Below are the code and all the weights of a small trained network. Each question names an input and a class and asks about switching units off, where a switched-off unit gives its printed mean instead of its output.

import numpy as np


def w(rows, s, z=0):
    codes = np.array(rows[::2]) - 128.0
    scale = np.full(codes.shape[1], s)
    scale[-1] = z or s
    return codes * scale


def norm(h):
    return h / np.sqrt((h * h).mean(-1, keepdims=True) + 1e-5)


def f(y):
    return y / 2 * (1 + np.tanh(0.7978845608 * (y + 0.044715 * y**3)))


def log_softmax(a):
    a = a - a.max(-1, keepdims=True)
    return a - np.log(np.exp(a).sum(-1, keepdims=True))


def net(x, mask):
    res = np.array(x, float).reshape(1, 5) / 4 @ E
    u = 0
    for l in range(2):
        y = f(norm(res) @ A[l][:, :-1].T + A[l][:, -1])
        res = res + np.where(mask[u : u + 8], y, B[l][:, -1]) @ B[l][:, :-1]
        u += 8
    return log_softmax(norm(res)[-1] @ U[:, :-1].T + U[:, -1])


A, B = {}, {}
E = w([
[116,103,64,144,133,134,133,171,199],'x0',
[193,85,97,188,155,172,143,91,133],'x1',
[92,88,254,124,123,172,193,71,155],'x2',
[118,79,201,163,116,98,88,170,104],'x3',
[158,122,99,123,83,112,164,156,83],'x4',
],0.0073)
A[0] = w([
[38,220,197,61,91,109,57,148,116,126],'0.n0',
[92,63,3,141,105,104,109,151,209,86],'0.n1',
[168,216,62,102,196,160,183,128,97,3],'0.n2',
[155,183,33,105,195,171,177,69,124,80],'0.n3',
[152,117,64,203,207,82,18,169,122,51],'0.n4',
[138,124,71,156,129,63,40,182,96,61],'0.n5',
[97,117,205,125,165,167,163,81,160,106],'0.n6',
[150,169,31,127,167,165,173,37,131,52],'0.n7',
],0.0057,0.004)
B[0] = w([
[198,176,254,123,81,10,114,114,79,250],'0.n0',
[201,109,155,221,69,187,206,213,192,245],'0.n1',
[107,154,124,79,173,142,136,83,199,179],'0.n2',
[231,159,99,70,66,112,181,65,135,253],'0.n3',
[27,146,120,143,181,41,77,167,91,248],'0.n4',
[58,123,94,152,183,191,60,111,117,223],'0.n5',
[52,49,102,59,163,108,148,157,120,247],'0.n6',
[170,227,87,83,172,76,135,86,180,231],'0.n7',
],0.0058,0.0032)
A[1] = w([
[39,1,156,124,183,130,169,64,151,92],'1.n0',
[79,144,59,132,198,87,3,168,86,3],'1.n1',
[176,207,43,103,128,143,179,68,149,69],'1.n2',
[208,72,92,164,120,179,119,181,165,115],'1.n3',
[56,67,206,99,161,230,154,84,156,80],'1.n4',
[138,139,74,174,134,111,90,204,145,87],'1.n5',
[155,75,148,207,77,143,135,99,61,164],'1.n6',
[92,178,70,119,136,57,142,176,147,168],'1.n7',
],0.0072,0.0038)
B[1] = w([
[89,68,86,92,173,173,143,126,191,242],'1.n0',
[43,81,114,151,255,80,47,59,182,204],'1.n1',
[176,246,104,84,177,162,133,41,231,253],'1.n2',
[127,190,158,122,35,147,159,172,71,182],'1.n3',
[117,4,137,105,173,147,144,114,167,235],'1.n4',
[81,83,163,249,104,177,107,209,122,193],'1.n5',
[112,142,39,53,89,164,87,114,98,170],'1.n6',
[135,122,167,142,157,164,144,82,99,217],'1.n7',
],0.0075,0.0054)
U = w([
[107,147,223,80,81,47,129,130,74,151],'0',
[175,106,141,155,132,105,153,145,119,3],'1',
[92,5,157,81,135,171,178,120,165,156],'2',
[64,115,118,202,187,105,61,153,112,173],'3',
[128,141,104,215,59,192,162,223,140,92],'4',
[181,204,89,100,146,157,162,77,184,193],'5',
[140,107,97,103,55,177,124,142,50,82],'6',
],0.014,0.0053)

Each question gives the input, the list of numbers given to net, and the class t.
The units are the neurons (one row each of A and B). Each row of codes is followed by its name. A weight is (code - 128) times the scale printed after its matrix; where a second scale follows, it is the last column's (A, B and U).
mask holds one flag per neuron, layer by layer. A switched-off neuron (its flag False) gives its mean, the last column of its row in B, instead of its output. The means were averaged over made-up inputs and are rounded, as every weight is.
A unit's drop is (log p(t) with every unit on - log p(t) with that unit switched off) / (log p(t) with every unit on - log p(t) with every unit switched off).
The circuit of an input: a set's keep is (log p(t) with only the set's units on - log p(t) with every unit switched off) / (log p(t) with every unit on - log p(t) with every unit switched off). Starting from the 12 units with the biggest drops (on a tie, the unit counted first), units are removed one at a time, each time the one whose removal leaves the highest keep (on an exact tie, the one counted first), for as long as the keep stays at least 0.8.
circuit, biggest first: the units of the circuit, biggest drop first
k most important neurons: the k neurons with the biggest drops, biggest first
top k neurons in layer l: the k neurons of layer l with the biggest drops, biggest first
drop of u: that unit's drop, to one decimal
input [-5,-7,-8,-3,7], class 3: circuit, biggest first => 1.n1, 0.n5
input [7,-6,0,6,-8], class 0: 2 most important neurons => 0.n0, 1.n0
input [8,-5,-3,0,5], class 4: circuit, biggest first => 0.n1
input [-6,6,-3,7,5], class 6: 2 most important neurons => 1.n6, 0.n7
input [8,0,3,-3,-3], class 4: top 2 neurons in layer 0 => 0.n1, 0.n2
input [7,-8,5,2,-4], class 0: top 3 neurons in layer 0 => 0.n0, 0.n5, 0.n2
input [8,0,3,-2,-1], class 4: circuit, biggest first => 0.n1, 1.n3
input [2,2,-5,-1,2], class 3: 2 most important neurons => 0.n4, 0.n5
input [8,-8,3,8,-7], class 0: top 2 neurons in layer 0 => 0.n0, 0.n5
input [-8,-2,-6,-1,-1], class 3: 2 most important neurons => 1.n1, 0.n5
input [1,-6,5,1,-3], class 0: 2 most important neurons => 0.n0, 0.n5
input [-1,-3,-2,-1,1], class 0: drop of 0.n0 => 1.1
input [-8,-6,6,-7,2], class 0: drop of 0.n0 => 1.5
input [-3,-8,1,-8,-2], class 0: circuit, biggest first => 0.n0
input [4,1,0,2,0], class 4: drop of 0.n1 => 0.7
